Both labels of each row
[ 19   5  -5 -11  12  30  16  -3   6 -25   0 -13   7 -36 -28  -8 -19   7
  35  -9 -22  26   0  28  -1 -31 -20  21  16  32  17   2 -17  43 -12  14
  -9  -3 -26  11  22 -10  29  -2  -5 -57  -4  -2  26 -24  -9 -19  -7  -6
   1  19   3  26 -22 -27   7   6  11  29  14   6]  V & (45)
[-25 -36  -4   9  -6 -30   0   3  18   2 -10 -19 -42  46  16   8  23  -8
 -13 -16 -67 -20 -10 -39  11  22  14 -25 -14 -36  -5  -7  34 -39  30   5
   0   6  16 -24  16 -22 -50   3  25  19  11  19 -29   7 -14  13   6 -10
   4  -9   1  -9  43  38 -52  -6  22 -21 -44  16]  Y & (47)
[  7 -12  -6 -10  85  -8   9  26 -12 -47  20 -35  -9 -13 -32 -13 -14  10
  -6 -19  -9 -23  -2 -33  11   2  10  -9  19  39  46  23  60  76 -22   6
  34  16 -12  -7   9 -73  42  -6  -2 -46  22   3  20 -38 -14  43  -4 -42
  20  20  -5  22  28 -16 -12  38  30  11   2 -17]  V & (45)
[-24 -31  -1  22  40 -16 -23  -5  21   1 -12 -13   0   9  39   3  51  20
 -43 -10 -25 -15   0 -20   3  58  33 -20   0 -23   4  -8  12  15  11   0
  42   0  41  -7   7 -33 -19   4  -7   3  25  15  21  12  -9  31  11  -7
  17   1   6   5  27  14 -34  17 -21 -22 -19 -43]  V & (47)
[-20 -22  -8   7  -2  -7  70 -37  17 -12 -19 -32 -30  26  16  12  -3  24
  -8  -3 -48  -4   0 -41  16 -27  11 -24 -21 -18  21 -24  10  -1  18   7
   0  -2   4 -19  64 -22 -41   9 -10 -26  23  20 -11  -4 -18  -6  10 -12
  -4  -2   7   8   4  49 -14 -21  33  17 -11   3]  Y & (41)
[  3   0  -8 -17  55   6 -12   8   2 -16 -16 -19   8  -9 -10 -17  16  12
   9  -7 -22   6  -1   5   4  11  -7   1   9  32  32  11   0  50  -7   5
  19   3  -3  -4  -6 -51  24 -11  25 -52  17 -13  24 -33 -13   9 -10 -72
  27   8 -10  34   6 -21  24  25   1   1  -1  24]  V & (45)
[ 19   8 -21 -15  31 -13  30 -13  -6 -36 -12 -31 -18  -2   2 -12   5  -5
  38 -12 -20  30  -2 -18  -4 -34  -7  -7 -26  27  28  -4   8  73  -6   5
   3   7 -11 -28   4 -33  28 -15   4 -41  14 -20  19 -29  -8  -2 -19 -22
 -10  14  -6  34   6   9   4  17  40  18  -6  93]  Y & (45)
[ 26   9   1 -19  39 -31  -8  25 -14 -27  -4 -29 -15 -14 -14 -14   4 -21
  22 -23 -12  29   3 -14  -4 -15  -4   8 -11  45  10   0  25  68 -18  15
   9  14 -21 -18 -47 -37  44  -9  22 -37  -4 -26  12 -25   1  22  -3 -24
 -13  21  -9  13  11 -12  -6  28  25  -4  -8 100]  Y & (45)
[ 12  -1  -9  -5  57  27  -1  -4   5 -11 -12 -16  32 -25 -27 -23   3  35
   5 -16 -59  -3  -6  24   6  -1  -4  23  35  21  24  15 -20  56   9  27
   2  -5  -2  12  25 -52  16  -8 -17 -81   6   4  24 -21 -12 -18 -20 -17
  31  13   6  39 -10 -17  29  11 -15  19   4 -12]  V & (45)
[ 20   3  -6  -6  34  15  -4  15  -4 -14  10 -18  16 -30 -35 -25 -21  -1
   2  -7  -6 -10  13   7   9 -11 -10  10  14  34  24  13   6  36 -17  13
  14   1 -12   7   9 -33  39 -17  -8 -39   1   6  22 -26  -6   0  -8 -17
   9  17   0  19  -9 -26  11  16   2  22  11 -26]  V & (45)
[ 13  -1 -15  10  46  17  65 -39  18 -19  -6 -37   2 -19  15   8  15  27
 -18  -7 -11  23   3 -19  -2 -19  21 -25  -2  22  38 -18  -8  88  -7  -1
  35   6  -7  -6  51 -32  17   9  -2 -54  44  -6  43 -20  -3  13  -1 -19
  -3  10  -2  27  -5  20 -19 -13  16  44  11 -34]  V & (40)
[-24  -8  -3   4   1  -2  21 -26   6  14 -30 -25 -21  25  18   2  36  17
  14 -13 -89  11 -11  -8   1   0  -5  -5 -24 -12   3 -23 -24  12  25   8
   5  -1  -2 -24  32 -13 -33   7  10 -45  12   5   0  -9 -17 -17  -4 -10
  10  -5   3  19  13  33  -6 -17  19  -3 -24  45]  Y & (47)
[-19 -22 -12  18  16  -8  44 -15  14 -24   6 -34 -20  18   7   6   6  26
 -43  -7 -53 -31  -7 -30  -2  -1  19 -32  -2 -25  20 -11  19  -1  18  13
   9   1   4  -1  60 -36   7   7   1 -28  26  32 -11  -2 -15  19  16 -17
  10   2  11   9  15  32 -23   0  10   2  -4 -63]  V & (41)
[ 10  15  -7 -28   4   6 -14  -2   7  -4 -20 -20 -12  -9  -9  -9   6  -4
  58 -16 -45  42   1  16   0 -40 -29  30 -14  47  13 -10 -53  48  -9   7
 -12   7 -13 -13 -17 -33  19 -17   3 -46  -2 -25  15 -22 -10 -24 -20 -16
  -4  12 -11  29  -8 -13  22  15  18  20  -8 101]  Y & (45)
[ 18   7  -6   7  54 -10  36 -16   1 -20   5 -37 -12 -17  26 -11  26 -11
  -7  -9  45  21   5 -34   3  -1  30 -37 -18  33  29  -9  19  99 -15 -11
  39   5 -28 -19   7 -31  28  11   6  -9  43   7  44 -14   2  36   6 -25
 -12  15  -6  16  17  15 -27  11  22   5   3  10]  Y & (40)
[ -32  -41   -3   16    2  -13  -13   -1   32   -5  -19  -11  -16   37
  -15   -2   10   30  -23  -16 -101  -47  -11  -10   13   19   23   -9
   -2  -30    2    5   28  -64   32   21  -17    6   21   -9   40  -27
  -47   -5    1  -25   -8   36  -35   13  -24  -13    8   -7   23   -3
    7    0    4   25    5   -4    5  -14  -34    3]  V & (47)
[ 16  11 -12  -2  18  31  60 -36   1 -19 -17 -36  -3 -10   8  11   3  18
   9  -3  -4  31   4  -4  -1 -37   3 -15  -7  29  27 -21 -15  66   9   4
  12   2 -21  -4  33 -23  22  -6  11 -40  35 -18  26 -17  -8  -3  -5 -16
 -15  11  -4  21  -8  20   2  -8  22  22   9  21]  Y & (40)
[-18 -38   3  16  49 -45 -16  16  12 -18   4 -66 -38  14  41   1  41  -6
 -26 -20  -8 -13 -15 -50   5  53  30 -24 -18  -8   4   3  52  11   8   5
  26   5   2 -23  -2 -37 -19   2  14  29  31  15   6  -3  -5  54   7 -22
   0  -8   5   0  51  25 -53   9  19 -30 -41  10]  Y & (47)
[-10 -18  -2  23  24 -34  10 -17  14   6   1 -16 -15  12  48  28  44   2
 -35   8  41   8   0 -35  -6  34  36 -38 -19 -14  -9 -16  19  42   4 -17
  41  -7  -7  -6  -9  -7 -11  12  15  38  38  10  21  30  13  33  10  -6
  -8 -14  -8  -4  29  33 -51 -17   5 -19 -14 -17]  Y & (41)
[ 21  20  -1 -20   3  13  42 -20 -15 -12 -29 -20  -9 -18 -11 -15  -1  13
  50  -5 -30  49  -2  13  -5 -55 -21  15 -12  40  28 -19 -31  63   0  16
 -11  14 -13 -31   7 -10  14  -8  -1 -54   9 -24  18 -26  -7 -29 -14  -8
 -13  -3   5  32 -24   2  34   8  20  19   5  88]  Y & (45)

Two labels a row
[  20   -8   29   10   20   -5   11   26   -3  -63   59   -2    1   -8
   -4  -14   32    3   -6   -3  -14   -6   30    0   -2   28   32   -9
    4    8   -7   -3  -17  -16    5    5    0    6  -11  -14  -20   -3
   20  -36   -7  -37   13  -11   18  -16 -112   17   -6   -1  -14   33
   10   44    0  -16   30    7  -24  -26  -32    7]  Qc & H
[  3 -18   3   4  34  15 -19  15 -15  -5  23  12  30  26   5  21  20  40
   4 -16 -35  17  -9  18  12   2 -16   1  15   5  -4  20  39   0 -54 -33
 -12 -13  40  -4  39 -34  -6 -37   9   6 -10  -8 -13 -10  25 -35  24  -6
   9 -33   7  22 -28 -10 -22  -8   2  -1 -40  20]  Qc & C
[ 36 -23   7   0  44  21  11   3  -4 -21  -7  -1  28  24  13  19   7  13
  21 -27  -4  28  13  21   3   5 -14 -13   8  28 -25   6   4  24 -14 -38
   2 -20  -6  -4  27 -32  -8 -22  17   3  13 -21   3  10  19 -19   9  -3
 -11 -58 -14   8  -2 -10   6  23 -22  -9 -26 -27]  Qc & H
[  4   0  40  -9  -3  21  45  16   5  -6  46  19  -6 -22  13  -6   9  -2
   2 -40  -3   3  17 -11   0  43  -2  -1   6 -64 -17 -18  -9   5  12 -29
 -21 -25   2  10  52  -5  -9 -10  -4 -18   8 -44   6 -11  10 -11 -27 -11
   4 -26  -6  22 -21  -9  21  16 -16  -7  -4   0]  Qc & S
[-21  15  26 -17  30 -13   1  15 -12 -30  36   8  10   9 -13  17  10  29
  16 -32 -26  -7   1 -17  14  10  -1  -5   3   5   2  -3   9 -12 -20   0
   0  14  23 -18  -4  -8   9 -39   5 -25  13 -22  -8  -7   2  11 -17  -6
 -15  16  11   9 -15 -22   6  -4 -23 -15 -21  27]  Qc & H
[ 50 -17  -5  31  29   7   1  13  -3 -14  43  35  20   5  49  22  36  46
  19 -21 -40   8  18  27 -15  -7   4 -17  25  -9 -23   8  23 -31 -41 -50
 -19  28  24 -32  54 -10 -20 -34  -1  -5 -13 -17 -21  18   7 -11  27 -32
 -28 -30  -9   4   6  -4 -19 -25 -17 -24 -68  -3]  Qc & H
[ 33  13   2  15 -29  11  42  -6   9   9   3  25 -25 -34   7 -15  20 -13
  19 -14   9  28  23 -17 -26  13  -4 -47  11   7 -20   4  -2 -17  10 -18
 -24 -19  -8  11  -5  25  30  12 -19   0 -28 -14 -10 -22  12 -19  22  18
 -12 -58 -12   1  -6   0   3 -46  22   1 -30  -8]  qn & S
[ 36  18  39   8   2  13  36  21  26  12 -17   5  22 -13  -1  10  21 -17
  16 -45 -11  21  28  -3 -18   6  10 -24  20   4 -14  17  -1  -1  -7 -35
 -34 -46 -11 -14  17   4   4   7  12  -3  10 -11   2  13   6   0 -11 -36
 -37 -38  22  11 -29 -18   4  23  -1 -19 -36 -26]  Qc & Z
[ 29  -9  33   9  -9  15   5  10  -5 -15  40  29  20  -3  20   9  18  22
  -5 -43  -3  18  -6  14 -20  -1 -11  -5  -9  13 -18  -6  26   2 -33 -53
 -31 -30   5  -8   4 -17  -2 -42  -5 -15  -7 -27  10  -6  15 -23  -4 -15
  -6 -34 -12  10 -50   5 -10  23  34 -24 -32 -12]  Qc & Z
[ 22 -25   6  -9  34   5  -1  -8 -23 -16   1  40  20  -8   6   8   9  45
  27 -48 -32  17 -13  20  -2  14  -8   7  -7   3 -58 -12  35   6 -25 -41
 -45 -32  30   5  30 -25  -6 -47   7 -23 -13 -14 -10   3  47 -45  -9   2
  22 -36 -11  -8 -34  -8 -12  -3  -9 -19  28 -10]  Qc & Z
[ 38  -7  -5  -1  -1  13  13   0 -27 -13  46  28 -10  -4  11 -12  13  14
  25  -8 -12  12  33 -23  16  -1   5   4  -9  -8 -31  -2  24  -2  -6 -33
  -9 -28  24   7  14  -2   4 -21   4 -23  -7   3 -12  -5  16 -22   1  19
  -3 -57  -4   9   2 -14   1 -22  -9 -14 -12   7]  Qc & H
[  28  -53   28   23   45   23   23   55  -13  -31   14   -7   28   13
  -14   38   24   13   28  -21  -24    6   50    9    4  -15   -7  -12
   24   78   -1  -14    2  -27  -39    0   18    8  -30    9  -27  -41
   17  -41   -4  -12   21  -13  -28   11   -4   -6   45    3  -44   -7
  -39   27   24  -40   14   32  -27  -37 -119  -14]  Qc & H
[ 39   9  34  29   5  14  31   8   1  -3  36 -13  12 -23  19 -16  38   1
   3 -36 -21   8   4  11 -25  22 -13 -13  -2   7  -2  -9  16  13  20 -42
 -23 -26   7 -11  -9  -8  11  28 -19 -18  -9 -13   5  -7   0  -6   0 -21
  16 -38   6  24 -60 -16  14  23   7 -20 -34   3]  Qc & Z
[ 51  15  45  30  46  29  -5  32  12 -14  11 -17  50  21   8   4  21   3
  -4 -33   0  23 -11  33 -14   8  -8 -23  10  29  15  30   0  26 -14 -80
  -9 -38 -27 -22  17 -45  -5   6  -5  -2  21 -24   6  18  39 -26  11   4
 -10 -47 -32   9 -30   1   7  42  11 -11 -38 -38]  Qc & Z
[ 27 -16 -21  -5  22 -17  -7 -26 -20  -1   0  20  13 -27   4  13  32  34
  49  -5 -37  13  14   3  12  21  -8  16   2  -6 -46  -5  14  -9 -45 -26
 -13 -17  32  -1   7   8  -9 -52  -7  -8 -12  11   8  15  16 -10   4  13
  -1 -48  27 -30  12 -22 -62 -26 -14 -22 -23   0]  Qc & Z
[-16  -5  15 -10  65  15   0   8 -16 -27  19 -15  67  52 -35  24   6  -2
  23 -11 -25   7  19  -5   5  -3  -8 -13  10  24  -3 -14 -35  20 -11 -11
  16 -10   3   8  24 -35 -14 -28  22   3  33  20   2  -1  -1  -8   5  -7
  -4 -19   1  16   3 -35  14   6  -5  -1 -54  -3]  Qc & H
